Below is a small trained network, with its code and all its weights. Each question gives an input and a target symbol and asks what happens when units are switched off, that is, made to give their printed mean instead of their output.

import numpy as np


def w(rows, s, z=0):
    codes = np.array(rows[::2]) - 128.0
    scale = np.full(codes.shape[1], s)
    scale[-1] = z or s
    return codes * scale


def norm(h):
    return h / np.sqrt((h * h).mean(-1, keepdims=True) + 1e-5)


def f(y):
    return y / 2 * (1 + np.tanh(0.7978845608 * (y + 0.044715 * y**3)))


def softmax(a):
    e = np.exp(a - a.max(-1, keepdims=True))
    return e / e.sum(-1, keepdims=True)


def log_softmax(a):
    a = a - a.max(-1, keepdims=True)
    return a - np.log(np.exp(a).sum(-1, keepdims=True))


def net(x, mask):
    ids = ['ΓΔΘΣΩαβεζηλξπτψ'.index(c) for c in x.split()]
    T = len(ids)
    res = E[ids] + P[:T]
    r = norm(res)
    for j in range(2):
        rows = slice(3 * j, 3 * j + 3)
        q, k, v = (r @ M[0][rows].T for M in (Q, K, V))
        z = softmax(np.where(np.tri(T) > 0, q @ k.T / 3**0.5, -1e9)) @ v
        o = O[0][rows]
        res = res + np.where(mask[j], z, o[:, -1]) @ o[:, :-1]
    y = f(norm(res) @ A[0][:, :-1].T + A[0][:, -1])
    res = res + np.where(mask[2:6], y, B[0][:, -1]) @ B[0][:, :-1]
    return log_softmax(norm(res)[-1] @ U[:, :-1].T + U[:, -1])


Q, K, V, O, A, B = {}, {}, {}, {}, {}, {}
E = w([
[151,159,125,165,115,137],'Γ',
[254,125,73,158,122,122],'Δ',
[152,117,132,91,156,85],'Θ',
[193,86,135,127,119,109],'Σ',
[97,146,127,176,67,207],'Ω',
[149,37,210,124,128,146],'α',
[105,138,77,48,158,97],'β',
[163,145,227,205,162,145],'ε',
[159,145,166,130,179,88],'ζ',
[147,112,199,118,91,158],'η',
[166,200,183,17,206,180],'λ',
[189,92,91,48,155,78],'ξ',
[112,94,127,135,171,155],'π',
[131,110,137,172,202,88],'τ',
[117,154,185,132,90,40],'ψ',
],0.0096)
P = w([
[140,21,212,131,132,141],'0',
[253,168,156,134,164,215],'1',
[120,60,151,125,112,128],'2',
[219,206,88,103,157,187],'3',
[101,99,106,123,105,125],'4',
[232,214,67,82,149,169],'5',
[103,93,112,126,97,129],'6',
],0.0044)
Q[0] = w([
[6,36,100,160,172,30],'head 1',
[223,10,31,89,59,146],'head 1',
[246,226,152,2,179,209],'head 1',
[27,120,175,101,10,69],'head 2',
[100,153,103,218,130,160],'head 2',
[124,37,102,202,11,10],'head 2',
],0.0091)
K[0] = w([
[158,52,102,157,217,115],'head 1',
[184,65,34,84,61,149],'head 1',
[123,226,175,38,65,85],'head 1',
[120,135,183,65,10,153],'head 2',
[122,168,159,204,111,156],'head 2',
[202,107,86,147,4,78],'head 2',
],0.011)
V[0] = w([
[177,122,56,90,197,198],'head 1',
[96,82,62,216,153,91],'head 1',
[137,228,116,154,131,1],'head 1',
[120,203,180,66,131,48],'head 2',
[91,123,70,223,226,82],'head 2',
[107,103,70,46,159,242],'head 2',
],0.007)
O[0] = w([
[62,69,154,127,223,122,185],'head 1',
[164,103,132,151,115,16,11],'head 1',
[254,84,194,123,96,149,3],'head 1',
[78,137,204,57,134,59,52],'head 2',
[57,155,76,178,224,147,64],'head 2',
[181,57,149,87,151,222,148],'head 2',
],0.0055,0.0038)
A[0] = w([
[131,192,183,34,165,171,64],'neuron 1',
[212,236,99,84,116,136,1],'neuron 2',
[254,196,136,71,215,88,88],'neuron 3',
[197,131,113,62,165,196,16],'neuron 4',
],0.01,0.002)
B[0] = w([
[151,254,15,140,114,84,233],'neuron 1',
[37,131,82,114,58,103,167],'neuron 2',
[39,167,214,89,154,243,231],'neuron 3',
[235,134,130,225,89,57,253],'neuron 4',
],0.007,0.0048)
U = w([
[79,42,197,128,115,146,172],'Γ',
[91,149,167,133,107,15,161],'Δ',
[121,118,156,178,188,28,126],'Θ',
[127,129,235,230,125,112,75],'Σ',
[71,89,79,148,69,212,72],'Ω',
[192,35,95,144,82,60,222],'α',
[201,90,154,31,185,127,124],'β',
[82,153,211,126,151,158,116],'ε',
[78,159,150,65,159,93,205],'ζ',
[109,197,26,199,78,75,99],'η',
[145,159,39,66,147,87,182],'λ',
[183,197,125,87,155,152,102],'ξ',
[214,96,60,190,195,181,4],'π',
[45,92,77,139,226,153,215],'τ',
[143,146,165,66,2,156,114],'ψ',
],0.008,0.0022)

Each question gives the input, a string of symbols that net reads in full, and the target symbol t.
The units are the heads (3 rows each of Q, K, V and O) and the neurons (one row each of A and B). Each row of codes is followed by its name. A weight is (code - 128) times the scale printed after its matrix; where a second scale follows, it is the last column's (O, A, B and U).
mask holds one flag per unit, heads first, then neurons. A switched-off unit (its flag False) gives its mean, the last column of its rows in O or B, instead of its output. The means were averaged over made-up inputs and are rounded, as every weight is.
A unit's drop is (log p(t) with every unit on - log p(t) with that unit switched off) / (log p(t) with every unit on - log p(t) with every unit switched off).
The circuit of an input: a set's keep is (log p(t) with only the set's units on - log p(t) with every unit switched off) / (log p(t) with every unit on - log p(t) with every unit switched off). Starting from all 6 units, units are removed one at a time, each time the one whose removal leaves the highest keep (on an exact tie, the one counted first), for as long as the keep stays at least 0.8.
circuit, biggest first: the units of the circuit, biggest drop first
unit that matters most: the unit with the biggest drop
top k neurons: the k neurons with the biggest drops, biggest first
which heads matter: for each layer, one digit per head in row order, 1 if its drop is at least 0.15 and else 0, layers parted by /
drop when u is switched off: that unit's drop, to one decimal
input Θ π ξ ζ π β, target π: circuit, biggest first -> (head 2; neuron 4)
input ψ ξ α ε η α, target η: circuit, biggest first -> (head 1; neuron 1)
input α β π Θ Γ Σ ξ, target β: circuit, biggest first -> (head 1; head 2)
input β Σ η Σ, target η: circuit, biggest first -> (neuron 2)
input Σ Γ β Ω ψ Σ, target ψ: circuit, biggest first -> (head 1; neuron 3; neuron 2)
input η β ψ λ, target ψ: circuit, biggest first -> (head 1; neuron 2)
input π τ ξ Ω, target τ: which heads matter -> 11
input ε π π Σ π ξ, target π: which heads matter -> 01
input Δ τ η τ, target τ: circuit, biggest first -> (head 2; neuron 4)
input Ω Ω Ω α, target α: circuit, biggest first -> (neuron 3; neuron 4)
input ψ β Σ ψ Σ Γ, target ψ: which heads matter -> 10
input Σ Γ ξ, target β: circuit, biggest first -> (head 1; head 2; neuron 2)
input β ξ ε ζ η α, target η: circuit, biggest first -> (neuron 1; head 1)
input Σ π ε Δ Σ ψ, target ψ: top 2 neurons -> (neuron 2; neuron 3)
input β π ξ ε Σ π, target π: unit that matters most -> head 2
input Δ τ Ω β Σ Σ Σ, target α: top 3 neurons -> (neuron 3; neuron 1; neuron 4)
input β Δ π η τ α, target τ: drop when head 1 is switched off -> 0.2
input Δ Σ Ω π π τ, target τ: drop when head 2 is switched off -> 0.4
input τ Σ τ Σ, target τ: drop when neuron 2 is switched off -> 0.0
